Below are the code and all the weights of a small trained network. Each question names an input and a target symbol and asks about switching units off, where a switched-off unit gives its printed mean instead of its output.

import numpy as np


def w(rows, s, z=0):
    codes = np.array(rows[::2]) - 128.0
    scale = np.full(codes.shape[1], s)
    scale[-1] = z or s
    return codes * scale


def norm(h):
    return h / np.sqrt((h * h).mean(-1, keepdims=True) + 1e-5)


def f(y):
    return y / 2 * (1 + np.tanh(0.7978845608 * (y + 0.044715 * y**3)))


def softmax(a):
    e = np.exp(a - a.max(-1, keepdims=True))
    return e / e.sum(-1, keepdims=True)


def log_softmax(a):
    a = a - a.max(-1, keepdims=True)
    return a - np.log(np.exp(a).sum(-1, keepdims=True))


def net(x, mask):
    ids = ['βγδεζηθμξπτφω'.index(c) for c in x.split()]
    T = len(ids)
    res = E[ids] + P[:T]
    u = 0
    for l in range(3):
        r = norm(res)
        for j in range(2):
            rows = slice(4 * j, 4 * j + 4)
            q, k, v = (r @ M[l][rows].T for M in (Q, K, V))
            z = softmax(np.where(np.tri(T) > 0, q @ k.T / 4**0.5, -1e9)) @ v
            o = O[l][rows]
            res = res + np.where(mask[u + j], z, o[:, -1]) @ o[:, :-1]
        u += 2
        y = f(norm(res) @ A[l][:, :-1].T + A[l][:, -1])
        res = res + np.where(mask[u : u + 4], y, B[l][:, -1]) @ B[l][:, :-1]
        u += 4
    return log_softmax(norm(res)[-1] @ U[:, :-1].T + U[:, -1])


Q, K, V, O, A, B = {}, {}, {}, {}, {}, {}
E = w([
[130,117,102,90,102,59,149],'β',
[104,108,149,91,139,127,132],'γ',
[133,129,44,147,102,186,154],'δ',
[167,174,144,81,108,154,109],'ε',
[114,136,120,187,121,92,171],'ζ',
[116,167,147,178,61,118,90],'η',
[128,110,122,108,114,70,100],'θ',
[143,127,185,162,126,131,88],'μ',
[154,120,141,74,95,129,184],'ξ',
[254,114,72,154,129,67,78],'π',
[89,157,180,109,78,157,128],'τ',
[155,134,36,164,167,123,98],'φ',
[193,94,129,114,87,151,125],'ω',
],0.035)
P = w([
[237,245,175,56,187,160,173],'0',
[203,190,151,74,173,155,156],'1',
[165,164,123,77,144,136,134],'2',
[147,125,106,88,134,143,120],'3',
[117,101,103,103,118,142,108],'4',
[94,74,89,117,118,140,94],'5',
[57,44,85,132,101,155,87],'6',
[35,23,59,147,117,155,72],'7',
],0.013)
Q[0] = w([
[135,133,139,109,104,120,48],'0.h1',
[62,153,254,159,164,90,174],'0.h1',
[134,119,131,141,128,129,146],'0.h1',
[150,183,133,140,132,154,230],'0.h1',
[176,176,98,221,200,121,126],'0.h2',
[180,113,8,83,95,109,170],'0.h2',
[37,106,113,148,166,109,219],'0.h2',
[177,163,168,44,202,134,196],'0.h2',
],0.032)
K[0] = w([
[101,143,144,162,80,80,111],'0.h1',
[124,199,255,139,195,145,125],'0.h1',
[129,114,90,121,120,118,134],'0.h1',
[180,155,141,55,141,214,83],'0.h1',
[204,176,92,234,184,122,151],'0.h2',
[164,95,12,68,77,122,157],'0.h2',
[50,112,131,132,190,92,251],'0.h2',
[194,176,176,43,149,113,178],'0.h2',
],0.032)
V[0] = w([
[126,136,117,131,131,130,119],'0.h1',
[132,129,128,136,125,135,132],'0.h1',
[136,130,125,127,118,140,122],'0.h1',
[122,122,129,115,113,120,148],'0.h1',
[154,162,58,104,193,95,253],'0.h2',
[45,59,89,248,95,83,187],'0.h2',
[175,193,140,209,146,83,52],'0.h2',
[86,37,165,49,188,62,32],'0.h2',
],0.017)
O[0] = w([
[120,126,122,130,134,129,132,130],'0.h1',
[137,128,125,133,131,128,129,132],'0.h1',
[131,116,128,134,128,123,131,140],'0.h1',
[130,117,141,139,133,128,125,128],'0.h1',
[76,188,43,79,183,31,207,9],'0.h2',
[65,83,72,214,78,43,135,87],'0.h2',
[196,171,170,220,154,121,75,162],'0.h2',
[109,8,134,56,225,153,90,89],'0.h2',
],0.015,0.013)
A[0] = w([
[152,101,86,80,62,186,195,255],'0.n1',
[253,60,89,48,115,87,130,149],'0.n2',
[73,137,168,115,156,158,94,86],'0.n3',
[170,144,39,114,141,126,57,122],'0.n4',
],0.034,0.0055)
B[0] = w([
[95,190,67,143,58,166,71,251],'0.n1',
[148,185,113,175,89,3,72,219],'0.n2',
[66,137,131,144,184,117,101,179],'0.n3',
[144,141,91,171,178,222,151,164],'0.n4',
],0.024,0.016)
Q[1] = w([
[138,134,121,126,122,114,106],'1.h1',
[134,113,130,114,116,133,156],'1.h1',
[123,119,124,137,128,126,135],'1.h1',
[121,117,135,130,129,135,151],'1.h1',
[146,114,221,120,123,54,138],'1.h2',
[211,21,133,98,93,167,248],'1.h2',
[108,102,60,134,141,134,144],'1.h2',
[153,120,168,94,73,78,130],'1.h2',
],0.016)
K[1] = w([
[113,103,114,130,121,139,153],'1.h1',
[150,147,120,132,127,84,106],'1.h1',
[158,122,132,119,127,126,132],'1.h1',
[129,147,139,136,146,119,113],'1.h1',
[175,254,209,120,26,105,57],'1.h2',
[247,195,12,19,209,141,250],'1.h2',
[8,120,97,160,110,137,215],'1.h2',
[127,173,146,140,93,33,122],'1.h2',
],0.0087)
V[1] = w([
[194,205,86,163,139,160,118],'1.h1',
[58,57,48,186,184,120,71],'1.h1',
[99,88,74,217,114,169,12],'1.h1',
[5,24,137,173,80,175,165],'1.h1',
[202,135,112,61,94,125,105],'1.h2',
[145,146,108,114,207,149,207],'1.h2',
[149,148,143,88,83,123,114],'1.h2',
[165,129,109,101,134,129,133],'1.h2',
],0.015)
O[1] = w([
[72,148,220,164,159,84,71,249],'1.h1',
[188,37,69,161,33,149,128,59],'1.h1',
[103,85,41,192,36,86,47,194],'1.h1',
[213,96,11,133,97,121,138,7],'1.h1',
[124,128,203,166,142,93,139,143],'1.h2',
[149,172,108,112,157,166,227,38],'1.h2',
[119,113,173,159,132,103,97,158],'1.h2',
[133,135,143,131,139,128,158,111],'1.h2',
],0.012,0.016)
A[1] = w([
[115,99,179,3,103,176,68,169],'1.n1',
[130,41,206,104,190,208,135,136],'1.n2',
[229,135,77,189,186,118,133,3],'1.n3',
[183,131,116,4,22,106,174,117],'1.n4',
],0.027,0.0032)
B[1] = w([
[73,151,113,182,222,92,87,245],'1.n1',
[160,124,42,33,137,127,82,166],'1.n2',
[151,154,4,113,161,165,151,162],'1.n3',
[212,146,48,85,140,184,101,145],'1.n4',
],0.025,0.012)
Q[2] = w([
[95,70,201,10,129,142,120],'2.h1',
[42,159,77,152,198,178,141],'2.h1',
[20,139,57,208,94,81,2],'2.h1',
[212,126,31,136,158,57,70],'2.h1',
[67,104,149,104,117,148,202],'2.h2',
[195,127,99,212,122,101,93],'2.h2',
[83,130,68,208,173,171,111],'2.h2',
[139,89,97,121,158,77,128],'2.h2',
],0.017)
K[2] = w([
[160,230,122,170,108,102,133],'2.h1',
[175,68,155,99,81,133,176],'2.h1',
[154,29,14,249,99,204,47],'2.h1',
[33,107,81,128,50,156,126],'2.h1',
[191,183,164,107,164,126,135],'2.h2',
[101,70,73,139,111,153,90],'2.h2',
[148,34,118,84,47,110,115],'2.h2',
[110,138,143,133,92,164,121],'2.h2',
],0.018)
V[2] = w([
[154,165,193,79,71,62,103],'2.h1',
[124,124,70,118,120,30,26],'2.h1',
[236,65,71,165,123,143,83],'2.h1',
[125,104,175,71,141,193,82],'2.h1',
[90,65,172,247,193,160,187],'2.h2',
[252,93,159,113,104,23,106],'2.h2',
[77,127,81,142,147,23,168],'2.h2',
[141,130,119,136,24,173,188],'2.h2',
],0.029)
O[2] = w([
[89,130,25,110,161,86,98,185],'2.h1',
[128,155,86,99,225,168,196,252],'2.h1',
[119,253,183,73,138,103,176,88],'2.h1',
[129,132,82,111,56,107,181,159],'2.h1',
[146,214,69,189,117,175,66,71],'2.h2',
[145,102,174,31,148,91,8,83],'2.h2',
[208,96,136,175,223,166,123,137],'2.h2',
[87,155,108,192,156,36,94,20],'2.h2',
],0.023,0.021)
A[2] = w([
[12,85,209,158,117,106,89,70],'2.n1',
[247,159,105,154,132,2,194,1],'2.n2',
[135,47,43,78,207,81,181,98],'2.n3',
[207,25,99,32,151,154,52,125],'2.n4',
],0.022,0.005)
B[2] = w([
[131,43,220,93,135,103,153,225],'2.n1',
[20,186,75,111,247,92,82,155],'2.n2',
[171,121,185,62,66,98,207,254],'2.n3',
[140,79,49,199,4,84,125,244],'2.n4',
],0.017,0.012)
U = w([
[218,54,157,138,147,119,139,163],'β',
[83,116,144,246,194,64,182,72],'γ',
[198,140,135,143,150,240,209,138],'δ',
[117,219,222,104,231,187,133,90],'ε',
[196,170,235,202,63,134,148,252],'ζ',
[129,191,146,37,59,164,197,177],'η',
[204,88,111,87,112,215,64,121],'θ',
[82,179,89,142,97,61,29,92],'μ',
[2,107,157,151,155,240,120,67],'ξ',
[121,59,195,112,140,79,223,193],'π',
[104,91,62,235,31,182,197,98],'τ',
[237,184,93,195,206,139,88,109],'φ',
[47,74,157,96,195,140,135,86],'ω',
],0.0078,0.0042)

Each question gives the input, a string of symbols that net reads in full, and the target symbol t.
The units are the heads (4 rows each of Q, K, V and O) and the neurons (one row each of A and B). Each row of codes is followed by its name. A weight is (code - 128) times the scale printed after its matrix; where a second scale follows, it is the last column's (O, A, B and U).
mask holds one flag per unit, layer by layer, with each layer's heads first. A switched-off unit (its flag False) gives its mean, the last column of its rows in O or B, instead of its output. The means were averaged over made-up inputs and are rounded, as every weight is.
A unit's drop is (log p(t) with every unit on - log p(t) with that unit switched off) / (log p(t) with every unit on - log p(t) with every unit switched off).
The circuit of an input: a set's keep is (log p(t) with only the set's units on - log p(t) with every unit switched off) / (log p(t) with every unit on - log p(t) with every unit switched off). Starting from the 12 units with the biggest drops (on a tie, the unit counted first), units are removed one at a time, each time the one whose removal leaves the highest keep (on an exact tie, the one counted first), for as long as the keep stays at least 0.8.
circuit, biggest first: the units of the circuit, biggest drop first
most important unit: the unit with the biggest drop
k most important neurons: the k neurons with the biggest drops, biggest first
top k neurons in layer l: the k neurons of layer l with the biggest drops, biggest first
which heads matter: for each layer, one digit per head in row order, 1 if its drop is at least 0.15 and else 0, layers parted by /
input ξ β η ζ τ τ μ ε, target ε: most important unit -> 2.h1
input μ η ε ξ η π η, target ε: 4 most important neurons -> 0.n4; 1.n3; 0.n2; 0.n1
input μ τ τ π τ τ, target τ: which heads matter -> 01 / 10 / 01
input π μ τ θ, target τ: 2 most important neurons -> 0.n1; 1.n1
input τ γ β τ η τ η δ, target μ: which heads matter -> 01 / 00 / 11
input φ ω γ β, target π: circuit, biggest first -> 0.h2; 2.n3
input ξ ξ π β, target π: circuit, biggest first -> 0.h2; 2.h2
input π ω β π γ, target ε: 2 most important neurons -> 0.n4; 1.n3
input γ δ τ π τ η γ, target μ: circuit, biggest first -> 0.h2; 1.n1; 2.h2; 0.n2
input π β β ξ η η ξ, target μ: 3 most important neurons -> 0.n2; 0.n1; 1.n1
input η τ μ φ, target η: which heads matter -> 01 / 00 / 01
input φ η μ, target θ: 2 most important neurons -> 1.n2; 0.n1
input φ η η δ π τ, target ε: 2 most important neurons -> 1.n3; 0.n4
input π ζ ξ ζ, target π: most important unit -> 0.n1
input ζ θ ω ξ γ, target π: circuit, biggest first -> 2.h2; 0.n1
input θ μ ζ μ ξ η, target π: circuit, biggest first -> 0.n1; 2.h2
input μ θ μ η, target η: 3 most important neurons -> 1.n2; 0.n1; 1.n1
input η ζ τ π δ μ ξ η, target π: circuit, biggest first -> 2.n1; 0.n1
input η γ η μ δ, target η: 2 most important neurons -> 1.n2; 0.n2
input ε η η β φ, target δ: which heads matter -> 01 / 00 / 00
input ω η ζ ω, target φ: most important unit -> 0.h2
input φ π τ η ξ ε ξ, target η: 2 most important neurons -> 2.n3; 1.n4
input τ θ η ξ π π δ ζ, target γ: which heads matter -> 01 / 00 / 01
input β ε μ μ η η μ ω, target μ: which heads matter -> 01 / 11 / 01
input φ τ τ μ, target θ: 3 most important neurons -> 1.n2; 1.n1; 0.n1
input η θ μ τ β ξ ω, target μ: which heads matter -> 00 / 11 / 10
input μ ζ β δ π ε, target ε: circuit, biggest first -> 2.h1
input η ξ φ δ φ τ π τ, target ε: 3 most important neurons -> 0.n4; 1.n3; 0.n2
input η η τ ξ ε, target π: circuit, biggest first -> 2.h2; 0.n1; 0.n2
input θ τ φ, target δ: top 2 neurons in layer 0 -> 0.n4; 0.n2
